Below are the code and all the weights of a small trained network. Each question names an input and a class and asks about switching units off, where a switched-off unit gives its printed mean instead of its output.

import numpy as np


def w(rows, s, z=0):
    codes = np.array(rows[::2]) - 128.0
    scale = np.full(codes.shape[1], s)
    scale[-1] = z or s
    return codes * scale


def f(y):
    return np.maximum(y, 0)


def log_softmax(a):
    a = a - a.max(-1, keepdims=True)
    return a - np.log(np.exp(a).sum(-1, keepdims=True))


def net(x, mask):
    res = np.array(x, float).reshape(1, 6) / 4 @ E
    y = f(res @ A[0][:, :-1].T + A[0][:, -1])
    res = res + np.where(mask, y, B[0][:, -1]) @ B[0][:, :-1]
    return log_softmax(res[-1] @ U[:, :-1].T + U[:, -1])


A, B = {}, {}
E = w([
[133,136,132,132,144,119,124],'x0',
[141,247,83,98,149,189,201],'x1',
[136,126,132,116,133,134,121],'x2',
[156,128,150,102,154,154,96],'x3',
[73,232,200,57,68,85,33],'x4',
[46,106,201,90,182,133,233],'x5',
],0.011)
A[0] = w([
[154,163,112,93,164,141,127,33],'n1',
[177,156,105,108,112,119,195,52],'n2',
[79,195,187,99,106,124,96,128],'n3',
[108,192,129,97,109,83,92,96],'n4',
[106,141,112,144,121,199,126,63],'n5',
[144,92,90,133,166,147,151,113],'n6',
[68,96,193,99,187,113,189,133],'n7',
[139,59,199,155,98,136,111,59],'n8',
[60,92,207,127,148,148,169,120],'n9',
[133,105,163,79,134,125,176,127],'n10',
[163,142,36,151,118,148,79,162],'n11',
[214,167,94,155,88,129,122,158],'n12',
[147,215,114,141,148,187,176,62],'n13',
[149,163,112,119,144,139,134,64],'n14',
[196,99,121,159,140,155,171,118],'n15',
[75,128,180,167,137,167,191,194],'n16',
[142,147,117,121,96,152,109,117],'n17',
[151,157,37,152,67,161,89,134],'n18',
[109,9,159,135,130,33,69,74],'n19',
[132,164,104,89,113,146,182,124],'n20',
[138,194,107,104,138,141,160,47],'n21',
[67,173,139,87,66,103,88,114],'n22',
[71,44,146,162,151,126,75,56],'n23',
[174,51,72,148,176,168,205,103],'n24',
[187,93,101,134,144,118,169,121],'n25',
[152,74,97,153,169,178,163,108],'n26',
[89,106,204,105,155,139,192,154],'n27',
[58,162,175,134,119,140,112,95],'n28',
[136,87,119,167,136,158,142,91],'n29',
[138,117,192,129,106,181,155,193],'n30',
[86,109,137,39,153,97,185,148],'n31',
[142,177,77,110,139,137,150,60],'n32',
[131,225,72,99,133,197,174,57],'n33',
[130,108,102,151,170,115,137,118],'n34',
[104,121,128,132,134,161,156,1],'n35',
[116,136,186,85,88,141,129,108],'n36',
[172,118,44,197,93,104,17,194],'n37',
[117,155,127,139,128,165,138,107],'n38',
],0.012,0.0031)
B[0] = w([
[97,118,118,129,128,103,146,153],'n1',
[106,121,152,111,100,141,136,169],'n2',
[123,192,95,248,78,109,87,217],'n3',
[125,194,132,212,138,144,77,197],'n4',
[114,125,152,128,124,127,141,148],'n5',
[117,175,117,186,106,130,103,186],'n6',
[197,77,44,81,182,129,112,227],'n7',
[92,94,182,80,87,120,198,182],'n8',
[194,81,81,89,210,127,135,210],'n9',
[170,98,89,139,157,105,143,175],'n10',
[189,68,70,130,186,128,124,196],'n11',
[174,71,84,100,179,99,121,188],'n12',
[88,67,200,77,56,144,170,205],'n13',
[101,122,132,105,123,116,144,152],'n14',
[95,194,124,190,119,133,99,196],'n15',
[190,82,99,111,164,120,112,206],'n16',
[136,110,102,157,131,131,126,154],'n17',
[196,110,115,71,216,122,91,197],'n18',
[18,94,242,52,56,139,225,241],'n19',
[103,90,179,82,129,115,130,182],'n20',
[97,79,178,108,76,117,165,178],'n21',
[116,241,114,198,103,155,100,216],'n22',
[80,109,195,89,58,141,202,194],'n23',
[111,247,122,213,89,116,73,254],'n24',
[120,191,136,182,115,145,106,188],'n25',
[117,209,129,181,89,110,73,212],'n26',
[186,48,67,127,205,131,91,217],'n27',
[125,172,137,177,128,130,74,182],'n28',
[105,196,132,121,123,140,92,175],'n29',
[141,116,97,96,148,103,84,164],'n30',
[180,112,103,91,196,126,89,202],'n31',
[83,84,167,105,111,127,175,170],'n32',
[54,76,206,54,85,135,235,221],'n33',
[133,163,126,156,95,155,108,166],'n34',
[141,122,147,131,139,136,129,151],'n35',
[141,185,102,163,102,149,123,174],'n36',
[200,56,52,83,226,127,135,244],'n37',
[105,90,132,123,104,111,143,152],'n38',
],0.013,0.016)
U = w([
[201,118,71,108,221,121,117,245],'0',
[108,253,122,205,127,135,80,12],'1',
[70,124,193,89,121,130,200,136],'2',
],0.011,0.0012)

Each question gives the input, the list of numbers given to net, and the class t.
The units are the neurons (one row each of A and B). Each row of codes is followed by its name. A weight is (code - 128) times the scale printed after its matrix; where a second scale follows, it is the last column's (A, B and U).
mask holds one flag per neuron, in row order. A switched-off neuron (its flag False) gives its mean, the last column of its row in B, instead of its output. The means were averaged over made-up inputs and are rounded, as every weight is.
A unit's drop is (log p(t) with every unit on - log p(t) with that unit switched off) / (log p(t) with every unit on - log p(t) with every unit switched off).
The circuit of an input: a set's keep is (log p(t) with only the set's units on - log p(t) with every unit switched off) / (log p(t) with every unit on - log p(t) with every unit switched off). Starting from the 12 units with the biggest drops (on a tie, the unit counted first), units are removed one at a time, each time the one whose removal leaves the highest keep (on an exact tie, the one counted first), for as long as the keep stays at least 0.8.
circuit, biggest first: the units of the circuit, biggest drop first
most important unit: the unit with the biggest drop
k most important neurons: the k neurons with the biggest drops, biggest first
drop when u is switched off: that unit's drop, to one decimal
input [7,-6,7,-1,5,-3], class 2: circuit, biggest first => n19
input [5,5,2,0,3,4], class 2: 3 most important neurons => n33, n37, n13
input [8,3,-4,-3,-5,-4], class 1: 2 most important neurons => n24, n7
input [-8,8,-5,1,5,8], class 0: 3 most important neurons => n27, n19, n7
input [-5,-7,7,-4,4,7], class 0: 4 most important neurons => n7, n9, n27, n33
input [3,-3,-7,-5,6,5], class 1: 4 most important neurons => n3, n22, n37, n28
input [-7,-7,-3,2,1,5], class 2: 2 most important neurons => n19, n23
input [-6,-5,-2,5,6,-6], class 0: 2 most important neurons => n37, n24
input [-7,4,-4,7,5,-5], class 0: 2 most important neurons => n24, n18
input [5,7,2,1,-8,7], class 1: 4 most important neurons => n24, n26, n37, n15
input [-7,-5,2,-6,-4,4], class 2: 3 most important neurons => n19, n23, n37
input [-7,0,4,0,-4,2], class 1: drop when n36 is switched off => 0.0
input [0,-6,-2,2,7,4], class 1: drop when n3 is switched off => 0.5
input [-6,-8,6,0,-5,6], class 2: drop when n23 is switched off => 1.2
input [-1,6,-5,6,-8,6], class 1: most important unit => n24
